Below is a small trained network, with its code and all its weights. Each question gives an input and a target symbol and asks what happens when units are switched off, that is, made to give their printed mean instead of their output.

import numpy as np


def w(rows, s, z=0):
    codes = np.array(rows[::2]) - 128.0
    scale = np.full(codes.shape[1], s)
    scale[-1] = z or s
    return codes * scale


def f(y):
    return np.maximum(y, 0)


def softmax(a):
    e = np.exp(a - a.max(-1, keepdims=True))
    return e / e.sum(-1, keepdims=True)


def log_softmax(a):
    a = a - a.max(-1, keepdims=True)
    return a - np.log(np.exp(a).sum(-1, keepdims=True))


def net(x, mask):
    ids = ['ΞΠΣβδηλμτ'.index(c) for c in x.split()]
    T = len(ids)
    res = E[ids] + P[:T]
    r = res
    for j in range(2):
        rows = slice(4 * j, 4 * j + 4)
        q, k, v = (r @ M[0][rows].T for M in (Q, K, V))
        z = softmax(np.where(np.tri(T) > 0, q @ k.T / 4**0.5, -1e9)) @ v
        o = O[0][rows]
        res = res + np.where(mask[j], z, o[:, -1]) @ o[:, :-1]
    y = f(res @ A[0][:, :-1].T + A[0][:, -1])
    res = res + np.where(mask[2:14], y, B[0][:, -1]) @ B[0][:, :-1]
    return log_softmax(res[-1] @ U[:, :-1].T + U[:, -1])


Q, K, V, O, A, B = {}, {}, {}, {}, {}, {}
E = w([
[251,130,121],'Ξ',
[242,119,92],'Π',
[101,103,186],'Σ',
[121,111,184],'β',
[152,137,189],'δ',
[126,116,193],'η',
[176,167,185],'λ',
[193,145,70],'μ',
[193,159,9],'τ',
],0.017)
P = w([
[111,115,166],'0',
[144,184,105],'1',
[227,71,77],'2',
[90,121,160],'3',
[126,203,114],'4',
[125,47,93],'5',
[95,125,143],'6',
[140,209,106],'7',
[61,9,95],'8',
[111,137,130],'9',
[164,215,90],'10',
[45,22,104],'11',
[116,144,126],'12',
],0.012)
Q[0] = w([
[75,143,114],'H1',
[142,51,131],'H1',
[126,138,119],'H1',
[101,153,131],'H1',
[66,176,60],'H2',
[191,57,174],'H2',
[153,206,199],'H2',
[76,250,116],'H2',
],0.011)
K[0] = w([
[161,126,177],'H1',
[129,179,111],'H1',
[127,117,140],'H1',
[145,117,142],'H1',
[100,167,67],'H2',
[161,117,202],'H2',
[96,5,101],'H2',
[75,71,40],'H2',
],0.012)
V[0] = w([
[104,153,139],'H1',
[126,254,162],'H1',
[118,165,144],'H1',
[155,165,123],'H1',
[84,190,65],'H2',
[147,124,160],'H2',
[161,119,188],'H2',
[166,141,201],'H2',
],0.0095)
O[0] = w([
[94,126,156,87],'H1',
[167,203,168,151],'H1',
[133,142,152,118],'H1',
[167,174,109,185],'H1',
[2,181,138,2],'H2',
[178,127,111,185],'H2',
[214,117,104,231],'H2',
[232,144,77,248],'H2',
],0.008,0.0037)
A[0] = w([
[171,92,114,135],'N1',
[113,137,27,35],'N2',
[138,112,36,175],'N3',
[99,210,142,16],'N4',
[116,230,115,91],'N5',
[133,96,249,31],'N6',
[122,71,75,217],'N7',
[106,119,88,3],'N8',
[155,66,77,147],'N9',
[131,71,35,124],'N10',
[145,159,84,182],'N11',
[82,84,113,159],'N12',
],0.014,0.0073)
B[0] = w([
[171,83,111,247],'N1',
[202,53,131,158],'N2',
[72,195,126,224],'N3',
[68,48,164,137],'N4',
[146,182,64,155],'N5',
[75,189,5,148],'N6',
[76,156,209,200],'N7',
[80,11,91,130],'N8',
[89,85,108,234],'N9',
[198,126,102,201],'N10',
[86,137,183,214],'N11',
[176,111,104,136],'N12',
],0.028,0.012)
U = w([
[171,67,186,236],'Ξ',
[75,53,178,153],'Π',
[1,101,105,199],'Σ',
[80,92,102,106],'β',
[201,139,91,11],'δ',
[132,117,50,2],'η',
[237,189,119,43],'λ',
[36,150,192,47],'μ',
[125,229,137,100],'τ',
],0.0079,0.0044)

Each question gives the input, a string of symbols that net reads in full, and the target symbol t.
The units are the heads (4 rows each of Q, K, V and O) and the neurons (one row each of A and B). Each row of codes is followed by its name. A weight is (code - 128) times the scale printed after its matrix; where a second scale follows, it is the last column's (O, A, B and U).
mask holds one flag per unit, heads first, then neurons. A switched-off unit (its flag False) gives its mean, the last column of its rows in O or B, instead of its output. The means were averaged over made-up inputs and are rounded, as every weight is.
A unit's drop is (log p(t) with every unit on - log p(t) with that unit switched off) / (log p(t) with every unit on - log p(t) with every unit switched off).
The circuit of an input: a set's keep is (log p(t) with only the set's units on - log p(t) with every unit switched off) / (log p(t) with every unit on - log p(t) with every unit switched off). Starting from the 12 units with the biggest drops (on a tie, the unit counted first), units are removed one at a time, each time the one whose removal leaves the highest keep (on an exact tie, the one counted first), for as long as the keep stays at least 0.8.
units of the circuit, in order: the units of the circuit, biggest drop first
unit that matters most: the unit with the biggest drop
k most important neurons: the k neurons with the biggest drops, biggest first
which heads matter: for each layer, one digit per head in row order, 1 if its drop is at least 0.15 and else 0, layers parted by /
input Σ β τ λ λ, target Σ: which heads matter => 01
input η Σ β Ξ δ δ Π Π Σ τ, target τ: 3 most important neurons => N3; N1; N5
input Π Π β δ η, target Ξ: which heads matter => 01
input Σ η Ξ η Σ, target Ξ: which heads matter => 01
input δ Π λ λ δ, target λ: unit that matters most => N3
input η δ μ δ δ, target τ: units of the circuit, in order => N1; N9
input β μ μ Π λ δ μ Π, target τ: which heads matter => 00
input Π μ η τ Σ μ, target Π: 3 most important neurons => N7; N2; N9
input Ξ Σ τ τ δ, target Σ: which heads matter => 01
input Σ λ η η λ, target λ: which heads matter => 01
input η Ξ μ η Σ μ, target Π: which heads matter => 00
input δ η λ μ Π, target τ: which heads matter => 10
input Σ η μ, target Ξ: units of the circuit, in order => N10; N2; N7; N9
input η λ Ξ β η, target Ξ: which heads matter => 01
input η Σ Σ τ, target τ: 4 most important neurons => N1; N9; N3; N5
input Σ η η β τ Ξ μ, target μ: which heads matter => 01
input τ Σ τ Ξ Σ, target Σ: units of the circuit, in order => H2; N6
input τ δ Ξ μ Ξ Σ η μ τ, target Π: which heads matter => 00
input β η τ, target Ξ: which heads matter => 00
input η Π η λ η μ, target Ξ: which heads matter => 01
input η Ξ λ λ Σ, target λ: 3 most important neurons => N9; N7; N3
input λ Π η Ξ δ μ μ β, target τ: 4 most important neurons => N1; N9; N10; N2
input Ξ η η η β, target Ξ: most important neuron => N3
input Σ β Ξ Π Ξ η λ δ, target λ: 2 most important neurons => N9; N7
input Ξ η λ λ η, target λ: units of the circuit, in order => N9; N7
input β λ η Ξ β, target Ξ: units of the circuit, in order => N3
input Σ Π δ η, target η: units of the circuit, in order => N6; N7
input δ Π η τ β δ Ξ Σ Π η τ τ μ, target μ: unit that matters most => N1
input τ Ξ η λ Π λ δ η, target λ: 2 most important neurons => N9; N3
input λ Ξ λ η, target η: 2 most important neurons => N6; N7
